[-6.26 -3.62  4.69  1.88 -1.53 -0.98  0.66 -8.38 -7.07  0.29 -2.37  0.71
  7.73  6.77 -2.01  4.95 -5.55  6.00  3.61 -6.40 -5.55 -3.35 -7.79  7.41
  2.80 -5.33 -2.16  1.94  5.77 -5.22  7.16  1.46  6.80  6.80 -7.95 -5.95
 -8.08 -5.55  3.68 -6.92 -3.88  5.14  5.92 -6.05 -4.94 -5.55  1.66 -8.60
  3.72  2.01  8.09 -3.73] : lil
[ 7.01 -2.26  0.09 -1.05  1.36  5.78 -2.70 -2.52  0.27  0.43 -1.48 -6.01
 -2.38  3.39 -6.06  1.40  4.74 -7.53  0.10 -0.90  0.48 -3.00  4.75  4.79
  3.25 -2.61  7.71  1.22  0.25  8.16  1.22  1.94  2.41  1.99  6.02 -6.16
  6.14 -7.90 -4.81 -5.50 -6.05  6.61  4.14  5.22  0.97  4.84 -5.39  3.61
 -4.96  8.09 -3.10 -8.11] : mos
[ 6.67  3.18  7.39  1.28  6.71  0.93  2.98 -6.42 -6.38  2.87  6.00  8.25
 -6.85  3.88  0.49  6.08 -1.69 -6.46  4.59 -6.76 -0.14 -7.78  1.40  6.28
  3.82  0.48  8.20  2.20  5.63  6.01  5.05 -5.66  6.45 -8.26  5.81 -1.57
 -1.79 -3.45  3.34  0.81  3.29 -5.41 -0.89 -6.92 -3.51  5.36 -2.67  2.17
  4.39 -3.09 -3.27 -6.28] : sop
[ 5.95  2.84 -7.00  4.36 -7.57 -6.78 -3.59  0.52 -2.60 -2.49  1.28  7.07
 -6.88 -7.57  2.79 -0.32 -7.25 -4.10  6.26  6.86 -2.30  2.79 -3.79 -2.04
  2.99  1.60  2.42 -5.18 -4.39  7.96  7.59  0.86 -6.53 -3.32  3.25 -5.47
  3.84  4.59 -0.79 -5.75  5.82 -4.34  6.97 -7.20  6.75  8.19 -2.97  2.02
 -5.87  8.09 -7.36 -7.58] : mibus
[-5.90  4.50  8.39 -5.39 -7.42 -3.32 -1.02  8.09 -2.88 -0.80 -8.29  6.22
  6.06  0.37  2.08 -8.35 -7.98  6.67  2.41 -2.79 -1.01  3.43  3.03  8.26
  6.49 -1.56  7.37 -0.15  5.06 -3.04 -1.48 -4.02 -2.55  2.61  5.99  5.69
  6.49  1.20 -4.02  4.23  1.47 -8.15 -2.21  8.21  7.07  5.61 -3.86  0.28
 -6.07 -4.22 -7.98  5.47] : vov
[-1.36  1.95 -7.78 -5.22  1.64  7.32 -5.67  1.96 -2.00  6.68 -6.65 -8.17
  0.90  2.53 -3.16  8.38  3.26 -3.94  2.97 -0.59  4.91  0.26 -2.98 -2.46
 -7.88  4.59  0.01  3.26 -2.00 -2.97  6.76 -5.79 -7.38  5.19 -2.00  7.54
  3.53 -1.22 -5.42 -3.05 -7.38 -0.15  2.68 -7.19  4.14 -2.00  8.07 -5.34
  4.06  3.88  0.25 -2.13] : Sebep
[ 7.69 -4.97 -1.02  0.91 -2.77 -2.54  8.57  0.86 -7.89  5.14  1.12 -3.69
 -5.60 -1.40 -8.55  6.15 -2.01 -1.61 -5.53  1.87 -3.57 -1.28  5.79  2.86
  1.43 -7.39  1.93 -6.49  3.92 -7.89 -5.79 -2.56  4.69  3.77  2.87 -1.28
 -2.48  8.55  3.83 -3.85 -5.10  2.10 -6.32 -8.31 -6.17 -8.03 -1.57 -8.45
 -7.89  2.95  7.70  1.10] : Duz
[-7.48  1.45  3.82 -1.60  4.27  5.60 -0.81 -5.55  7.50  6.54 -7.61  5.19
  8.09 -0.77 -6.60 -3.67 -0.32  1.33 -6.33  8.54 -2.17  6.16 -2.01  6.90
 -1.13  5.31  5.78  0.62  6.04 -2.64  4.68  2.74  7.26  8.07  3.26  3.76
 -0.97 -4.30  4.73 -0.05  0.16  0.79  6.84 -3.31  8.45 -1.22 -1.69 -4.24
  0.62 -5.68 -4.44 -1.22] : divuv
[ 6.51 -3.78 -2.92 -1.16 -1.45 -8.52 -2.76 -3.19  5.36  5.36 -6.94 -3.65
  2.46  7.48 -1.87  4.74  2.09 -5.54  5.64  6.32  6.10  3.02 -4.93  2.94
  3.90  4.74 -7.04 -0.40  4.74  0.10 -0.28  2.28 -5.45 -1.79 -3.54  0.66
  4.75  8.19 -3.02 -2.78  0.10 -4.40 -2.14  5.65  0.62 -0.16 -1.45 -2.36
 -1.83 -5.59  6.81  4.74] : tuniv
count mibus: [-7.57]  2
count tuniv: [4.74]  4
count mos: [3.25]  1
count lil: [-5.55]  4
count Duz: [-7.89]  3
count Sebep: [-2.00]  4

[-3.27 -0.65 -0.58  6.03  0.34 -0.75  2.04  0.33 -2.25 -4.62 -3.55  0.65
  0.45  1.54 -2.44  2.96  1.95  0.24  1.90] -> pil
[-0.97  0.84 -1.69  1.61 -0.94  0.08 -0.29 -2.01  0.84  0.23  1.42 -3.39
 -1.69  0.89  3.39  2.68 -1.57  1.16 -0.35] -> gisod
[ 1.08 -0.65 -0.58  6.03  0.34 -0.75  2.04  0.33 -2.25 -4.62 -3.55  0.65
  0.45  1.54 -2.44  2.96 -3.55  0.24  1.90] -> Ses
[-0.46 -1.02  1.42 -3.26  0.31  0.55  1.42 -2.22 -3.05  1.42 -3.26 -3.26
 -0.02  3.16 -0.08  1.32  1.42  1.42  0.83] -> Zomap
count Zomap: [0.83]  1
count gisod: [-0.98]  0
count Zomap: [-3.26]  3
count Zomap: [1.42]  5
count Ses: [-3.55]  2

